Below is a small trained network, with its code and all its weights. Each question gives an input and a target symbol and asks what happens when units are switched off, that is, made to give their printed mean instead of their output.

import numpy as np


def w(rows, s, z=0):
    codes = np.array(rows[::2]) - 128.0
    scale = np.full(codes.shape[1], s)
    scale[-1] = z or s
    return codes * scale


def norm(h):
    return h / np.sqrt((h * h).mean(-1, keepdims=True) + 1e-5)


def f(y):
    return y / 2 * (1 + np.tanh(0.7978845608 * (y + 0.044715 * y**3)))


def softmax(a):
    e = np.exp(a - a.max(-1, keepdims=True))
    return e / e.sum(-1, keepdims=True)


def log_softmax(a):
    a = a - a.max(-1, keepdims=True)
    return a - np.log(np.exp(a).sum(-1, keepdims=True))


def net(x, mask):
    ids = ['γεηθπτ'.index(c) for c in x.split()]
    T = len(ids)
    res = E[ids] + P[:T]
    u = 0
    for l in range(2):
        r = norm(res)
        for j in range(2):
            rows = slice(3 * j, 3 * j + 3)
            q, k, v = (r @ M[l][rows].T for M in (Q, K, V))
            z = softmax(np.where(np.tri(T) > 0, q @ k.T / 3**0.5, -1e9)) @ v
            o = O[l][rows]
            res = res + np.where(mask[u + j], z, o[:, -1]) @ o[:, :-1]
        u += 2
        y = f(norm(res) @ A[l][:, :-1].T + A[l][:, -1])
        res = res + np.where(mask[u : u + 16], y, B[l][:, -1]) @ B[l][:, :-1]
        u += 16
    return log_softmax(norm(res)[-1] @ U[:, :-1].T + U[:, -1])


Q, K, V, O, A, B = {}, {}, {}, {}, {}, {}
E = w([
[133,62,91,177,121,91,124,78],'γ',
[166,147,90,100,159,114,171,198],'ε',
[110,228,185,172,107,229,153,131],'η',
[116,57,151,198,57,62,105,180],'θ',
[97,102,198,141,122,87,205,105],'π',
[120,85,132,3,81,78,98,50],'τ',
],0.0018)
P = w([
[29,187,4,158,144,64,122,168],'0',
[60,137,80,132,121,111,156,122],'1',
[92,112,94,108,141,147,120,131],'2',
[117,94,125,101,150,149,118,126],'3',
[137,90,151,103,157,139,114,112],'4',
[166,89,174,112,154,135,110,98],'5',
[178,104,187,110,135,116,96,75],'6',
[198,115,194,100,117,95,100,64],'7',
],0.0017)
Q[0] = w([
[95,202,166,165,97,255,104,127],'0.h1',
[173,131,121,97,167,88,163,144],'0.h1',
[122,232,63,92,169,169,158,231],'0.h1',
[167,100,91,113,139,93,181,142],'0.h2',
[105,133,76,130,107,99,132,171],'0.h2',
[241,128,162,78,184,110,199,140],'0.h2',
],0.005)
K[0] = w([
[16,182,116,187,70,179,103,107],'0.h1',
[183,123,82,94,185,108,153,171],'0.h1',
[59,167,3,168,103,62,151,171],'0.h1',
[141,151,179,155,109,142,72,94],'0.h2',
[18,125,138,176,103,135,149,125],'0.h2',
[181,120,201,124,125,146,97,94],'0.h2',
],0.0046)
V[0] = w([
[195,55,82,76,173,51,192,117],'0.h1',
[110,123,175,107,64,5,145,78],'0.h1',
[167,30,249,155,109,143,42,53],'0.h1',
[188,92,125,56,197,107,139,139],'0.h2',
[77,207,118,78,85,197,144,140],'0.h2',
[113,81,194,177,49,169,79,11],'0.h2',
],0.0018)
O[0] = w([
[46,172,200,222,140,152,112,100,254],'0.h1',
[73,183,115,107,235,147,124,171,198],'0.h1',
[106,107,96,152,215,42,211,139,15],'0.h1',
[137,101,81,69,39,117,146,154,122],'0.h2',
[30,143,160,172,134,98,150,119,99],'0.h2',
[123,132,163,146,114,175,3,130,25],'0.h2',
],0.0021,0.0012)
A[0] = w([
[168,182,117,85,117,141,4,162,2],'0.n1',
[123,134,81,138,118,106,4,143,58],'0.n2',
[73,106,71,148,153,58,189,110,99],'0.n3',
[117,179,140,200,148,162,141,194,111],'0.n4',
[130,179,200,102,113,141,136,115,159],'0.n5',
[151,144,170,175,149,117,157,143,125],'0.n6',
[165,157,93,126,196,96,163,198,97],'0.n7',
[167,97,118,93,107,109,50,127,38],'0.n8',
[95,139,90,157,150,193,86,120,118],'0.n9',
[156,181,138,65,93,136,197,180,123],'0.n10',
[128,128,128,128,128,129,128,128,127],'0.n11',
[117,94,164,114,136,145,120,140,89],'0.n12',
[136,115,167,112,77,119,150,94,130],'0.n13',
[119,152,135,142,141,119,122,114,124],'0.n14',
[113,154,98,138,126,85,135,128,55],'0.n15',
[128,128,128,128,128,128,128,128,127],'0.n16',
],0.0033,0.0014)
B[0] = w([
[133,131,158,157,108,250,98,89,78],'0.n1',
[94,142,113,95,110,155,200,159,81],'0.n2',
[170,135,119,133,147,222,107,169,255],'0.n3',
[86,124,98,79,210,52,131,87,153],'0.n4',
[159,147,100,145,157,163,113,198,234],'0.n5',
[108,147,115,49,132,147,153,168,166],'0.n6',
[60,119,58,132,98,95,36,85,113],'0.n7',
[77,157,182,174,131,110,147,121,83],'0.n8',
[143,186,125,144,146,89,138,148,128],'0.n9',
[180,86,93,169,130,78,85,170,232],'0.n10',
[128,128,128,128,129,128,128,128,127],'0.n11',
[107,169,128,135,74,116,116,96,132],'0.n12',
[142,130,122,136,114,103,145,187,189],'0.n13',
[134,107,119,126,125,133,154,153,133],'0.n14',
[133,78,115,122,166,178,130,108,89],'0.n15',
[128,128,128,128,129,128,128,128,127],'0.n16',
],0.0022,0.00094)
Q[1] = w([
[165,95,207,209,104,52,206,175],'1.h1',
[19,131,55,96,142,94,192,102],'1.h1',
[145,164,164,101,41,163,62,159],'1.h1',
[98,210,1,115,145,211,89,156],'1.h2',
[134,109,75,139,125,140,108,60],'1.h2',
[187,129,227,73,124,54,82,155],'1.h2',
],0.0067)
K[1] = w([
[188,99,253,100,152,89,136,94],'1.h1',
[76,149,73,97,189,95,83,150],'1.h1',
[102,84,136,210,60,101,180,138],'1.h1',
[118,218,19,141,116,149,142,154],'1.h2',
[86,99,112,166,148,147,206,180],'1.h2',
[217,111,194,143,135,128,71,105],'1.h2',
],0.0059)
V[1] = w([
[164,77,112,96,190,193,168,36],'1.h1',
[78,2,159,148,83,102,154,115],'1.h1',
[133,104,68,232,90,92,30,121],'1.h1',
[89,186,193,130,225,168,184,115],'1.h2',
[173,175,137,43,106,53,104,15],'1.h2',
[111,105,142,71,132,26,149,200],'1.h2',
],0.0021)
O[1] = w([
[69,237,146,62,42,149,107,143,49],'1.h1',
[157,164,26,32,143,179,146,101,147],'1.h1',
[188,65,210,3,159,122,176,246,169],'1.h1',
[208,92,37,104,24,142,196,148,130],'1.h2',
[65,2,129,158,158,240,89,212,2],'1.h2',
[108,199,145,133,74,219,186,104,243],'1.h2',
],0.0018,0.00079)
A[1] = w([
[12,91,167,111,173,166,151,169,47],'1.n1',
[65,88,102,139,140,170,100,82,20],'1.n2',
[142,166,101,155,57,174,97,96,24],'1.n3',
[152,166,152,66,128,155,106,154,48],'1.n4',
[118,127,106,184,162,111,140,137,132],'1.n5',
[127,139,166,131,167,167,83,152,79],'1.n6',
[106,157,127,120,94,247,159,110,70],'1.n7',
[124,173,156,105,100,110,181,119,67],'1.n8',
[4,109,139,51,48,131,106,118,56],'1.n9',
[155,112,156,143,122,143,123,94,139],'1.n10',
[145,148,74,104,109,129,132,175,130],'1.n11',
[68,183,136,162,72,102,135,129,139],'1.n12',
[143,119,155,107,92,72,150,174,90],'1.n13',
[125,114,130,94,98,76,95,111,150],'1.n14',
[108,122,110,113,172,85,76,103,107],'1.n15',
[78,116,120,114,155,81,145,104,10],'1.n16',
],0.0044,0.0013)
B[1] = w([
[230,68,96,72,116,121,173,98,164],'1.n1',
[121,168,167,75,60,174,61,139,57],'1.n2',
[113,84,42,109,115,98,156,112,53],'1.n3',
[49,96,131,134,108,189,151,71,153],'1.n4',
[118,106,159,63,95,158,106,117,241],'1.n5',
[87,126,139,191,153,92,180,43,99],'1.n6',
[175,92,121,111,111,38,59,194,121],'1.n7',
[78,187,155,163,165,155,54,126,207],'1.n8',
[206,72,157,137,176,169,215,81,148],'1.n9',
[114,127,123,76,184,161,149,163,187],'1.n10',
[164,67,205,115,89,104,132,149,218],'1.n11',
[114,174,186,105,255,189,168,82,185],'1.n12',
[113,160,52,88,78,90,58,165,255],'1.n13',
[186,133,99,132,163,150,133,195,196],'1.n14',
[163,165,139,132,91,88,116,218,172],'1.n15',
[145,93,134,204,73,135,61,161,153],'1.n16',
],0.0024,0.00071)
U = w([
[57,134,150,45,37,193,77,103,4],'γ',
[170,149,100,100,92,47,90,226,225],'ε',
[74,230,187,152,216,143,157,107,196],'η',
[199,39,155,58,184,162,193,92,195],'θ',
[132,141,2,155,108,109,152,49,1],'π',
[86,45,158,252,107,141,107,111,33],'τ',
],0.0066,0.0014)

Each question gives the input, a string of symbols that net reads in full, and the target symbol t.
The units are the heads (3 rows each of Q, K, V and O) and the neurons (one row each of A and B). Each row of codes is followed by its name. A weight is (code - 128) times the scale printed after its matrix; where a second scale follows, it is the last column's (O, A, B and U).
mask holds one flag per unit, layer by layer, with each layer's heads first. A switched-off unit (its flag False) gives its mean, the last column of its rows in O or B, instead of its output. The means were averaged over made-up inputs and are rounded, as every weight is.
A unit's drop is (log p(t) with every unit on - log p(t) with that unit switched off) / (log p(t) with every unit on - log p(t) with every unit switched off).
The circuit of an input: a set's keep is (log p(t) with only the set's units on - log p(t) with every unit switched off) / (log p(t) with every unit on - log p(t) with every unit switched off). Starting from the 12 units with the biggest drops (on a tie, the unit counted first), units are removed one at a time, each time the one whose removal leaves the highest keep (on an exact tie, the one counted first), for as long as the keep stays at least 0.8.
circuit, biggest first: the units of the circuit, biggest drop first
top k neurons: the k neurons with the biggest drops, biggest first
heads that matter: for each layer, one digit per head in row order, 1 if its drop is at least 0.15 and else 0, layers parted by /
input η γ ε π θ, target η: circuit, biggest first : 1.h2, 1.n12, 1.h1
input η θ γ γ, target η: heads that matter : 01 / 01
input ε ε γ, target θ: circuit, biggest first : 1.h1, 0.n7, 0.n10
input τ ε ε η ε ε, target ε: heads that matter : 01 / 00
input ε γ θ η θ θ η γ, target η: heads that matter : 10 / 11
input ε γ ε, target γ: circuit, biggest first : 0.h1, 1.n4
input π γ π η ε γ ε γ, target ε: heads that matter : 11 / 11
input η γ γ τ π η, target γ: top neuron : 1.n4
input ε τ π π γ, target π: heads that matter : 00 / 11
input ε η π τ θ η ε, target η: circuit, biggest first : 0.h1, 1.n6, 1.n1
input ε γ ε ε π τ γ γ, target γ: top 3 neurons : 1.n2, 0.n10, 1.n1
input γ γ γ ε γ ε π, target η: heads that matter : 10 / 10
input ε π γ, target θ: top 3 neurons : 0.n7, 1.n13, 0.n3
input θ π η ε γ, target τ: top 2 neurons : 0.n5, 1.n1
input η τ η γ, target γ: circuit, biggest first : 1.n2
input τ η τ ε θ, target θ: heads that matter : 00 / 01
input η π ε η, target π: heads that matter : 10 / 11
input ε θ ε, target θ: heads that matter : 10 / 11
input γ ε π θ τ ε, target π: heads that matter : 11 / 10
input τ γ π τ θ, target θ: heads that matter : 00 / 00
input τ η η ε τ τ η, target ε: circuit, biggest first : 1.n7
input η ε γ ε η ε η, target ε: heads that matter : 11 / 00
input τ γ π ε π η γ, target π: top 2 neurons : 1.n11, 1.n9
input ε ε π ε, target π: heads that matter : 11 / 11
input ε η ε ε γ η ε, target γ: heads that matter : 00 / 10
input γ η γ π π η, target γ: top 2 neurons : 1.n4, 0.n4
input γ ε τ γ ε, target τ: top 2 neurons : 1.n6, 0.n1
input τ ε τ θ τ γ π θ, target η: top 3 neurons : 1.n12, 0.n10, 0.n3
